Below are the code and all the weights of a small trained network. Each question names an input and a class and asks about switching units off, where a switched-off unit gives its printed mean instead of its output.

import numpy as np


def w(rows, s, z=0):
    codes = np.array(rows[::2]) - 128.0
    scale = np.full(codes.shape[1], s)
    scale[-1] = z or s
    return codes * scale


def f(y):
    return y / 2 * (1 + np.tanh(0.7978845608 * (y + 0.044715 * y**3)))


def log_softmax(a):
    a = a - a.max(-1, keepdims=True)
    return a - np.log(np.exp(a).sum(-1, keepdims=True))


def net(x, mask):
    res = np.array(x, float).reshape(1, 6) / 4 @ E
    y = f(res @ A[0][:, :-1].T + A[0][:, -1])
    res = res + np.where(mask, y, B[0][:, -1]) @ B[0][:, :-1]
    return log_softmax(res[-1] @ U[:, :-1].T + U[:, -1])


A, B = {}, {}
E = w([
[175,102,163],'x0',
[112,107,156],'x1',
[115,163,46],'x2',
[107,106,195],'x3',
[255,155,148],'x4',
[165,43,103],'x5',
],0.0094)
A[0] = w([
[65,186,154,203],'n1',
[138,130,185,145],'n2',
[228,105,86,141],'n3',
[77,141,55,115],'n4',
[73,173,79,98],'n5',
[47,162,79,103],'n6',
[114,71,144,229],'n7',
[115,153,156,83],'n8',
[196,130,99,125],'n9',
[96,155,167,121],'n10',
[182,38,180,254],'n11',
[42,35,150,59],'n12',
[160,58,149,227],'n13',
[170,182,209,145],'n14',
[141,10,134,193],'n15',
[152,45,110,214],'n16',
[155,99,99,180],'n17',
[102,21,159,178],'n18',
[70,158,84,83],'n19',
[130,192,118,186],'n20',
[160,178,196,105],'n21',
[135,136,138,67],'n22',
],0.011,0.0059)
B[0] = w([
[88,53,141,203],'n1',
[111,98,77,163],'n2',
[84,230,178,216],'n3',
[100,72,108,180],'n4',
[133,49,90,174],'n5',
[134,44,132,187],'n6',
[27,141,175,190],'n7',
[147,84,117,127],'n8',
[115,222,205,180],'n9',
[120,74,126,149],'n10',
[83,147,53,255],'n11',
[229,191,225,180],'n12',
[92,146,86,210],'n13',
[129,110,1,195],'n14',
[26,168,142,211],'n15',
[29,187,135,201],'n16',
[100,162,148,168],'n17',
[46,179,219,202],'n18',
[136,67,121,164],'n19',
[103,164,71,181],'n20',
[164,94,23,168],'n21',
[142,124,128,116],'n22',
],0.0078,0.0091)
U = w([
[224,169,124,89],'0',
[254,114,67,63],'1',
[78,162,149,205],'2',
[90,11,80,185],'3',
[154,48,252,2],'4',
],0.0086,0.007)

Each question gives the input, the list of numbers given to net, and the class t.
The units are the neurons (one row each of A and B). Each row of codes is followed by its name. A weight is (code - 128) times the scale printed after its matrix; where a second scale follows, it is the last column's (A, B and U).
mask holds one flag per neuron, in row order. A switched-off neuron (its flag False) gives its mean, the last column of its row in B, instead of its output. The means were averaged over made-up inputs and are rounded, as every weight is.
A unit's drop is (log p(t) with every unit on - log p(t) with that unit switched off) / (log p(t) with every unit on - log p(t) with every unit switched off).
The circuit of an input: a set's keep is (log p(t) with only the set's units on - log p(t) with every unit switched off) / (log p(t) with every unit on - log p(t) with every unit switched off). Starting from the 12 units with the biggest drops (on a tie, the unit counted first), units are removed one at a time, each time the one whose removal leaves the highest keep (on an exact tie, the one counted first), for as long as the keep stays at least 0.8.
circuit, biggest first: the units of the circuit, biggest drop first
most important unit: the unit with the biggest drop
k most important neurons: the k neurons with the biggest drops, biggest first
drop of u: that unit's drop, to one decimal
input [7,-4,-4,2,3,-3], class 3: 3 most important neurons : n14; n12; n21
input [6,-8,0,1,3,-1], class 1: circuit, biggest first : n18; n15
input [8,5,-3,-5,-7,-7], class 3: circuit, biggest first : n3; n1
input [7,-7,3,-4,-2,1], class 0: most important unit : n18
input [-1,-8,1,1,5,-1], class 1: 2 most important neurons : n18; n15
input [8,-8,7,-5,4,-2], class 0: 4 most important neurons : n15; n7; n18; n16
input [7,3,-7,-7,-1,-4], class 3: 4 most important neurons : n3; n12; n9; n14
input [2,2,8,-4,1,0], class 0: drop of n7 : 0.2
input [-2,2,-1,-1,8,-3], class 1: drop of n16 : 0.1
input [-7,-7,-5,3,-6,-3], class 3: drop of n5 : 0.1
input [3,4,-2,-8,1,-3], class 0: drop of n15 : 0.2
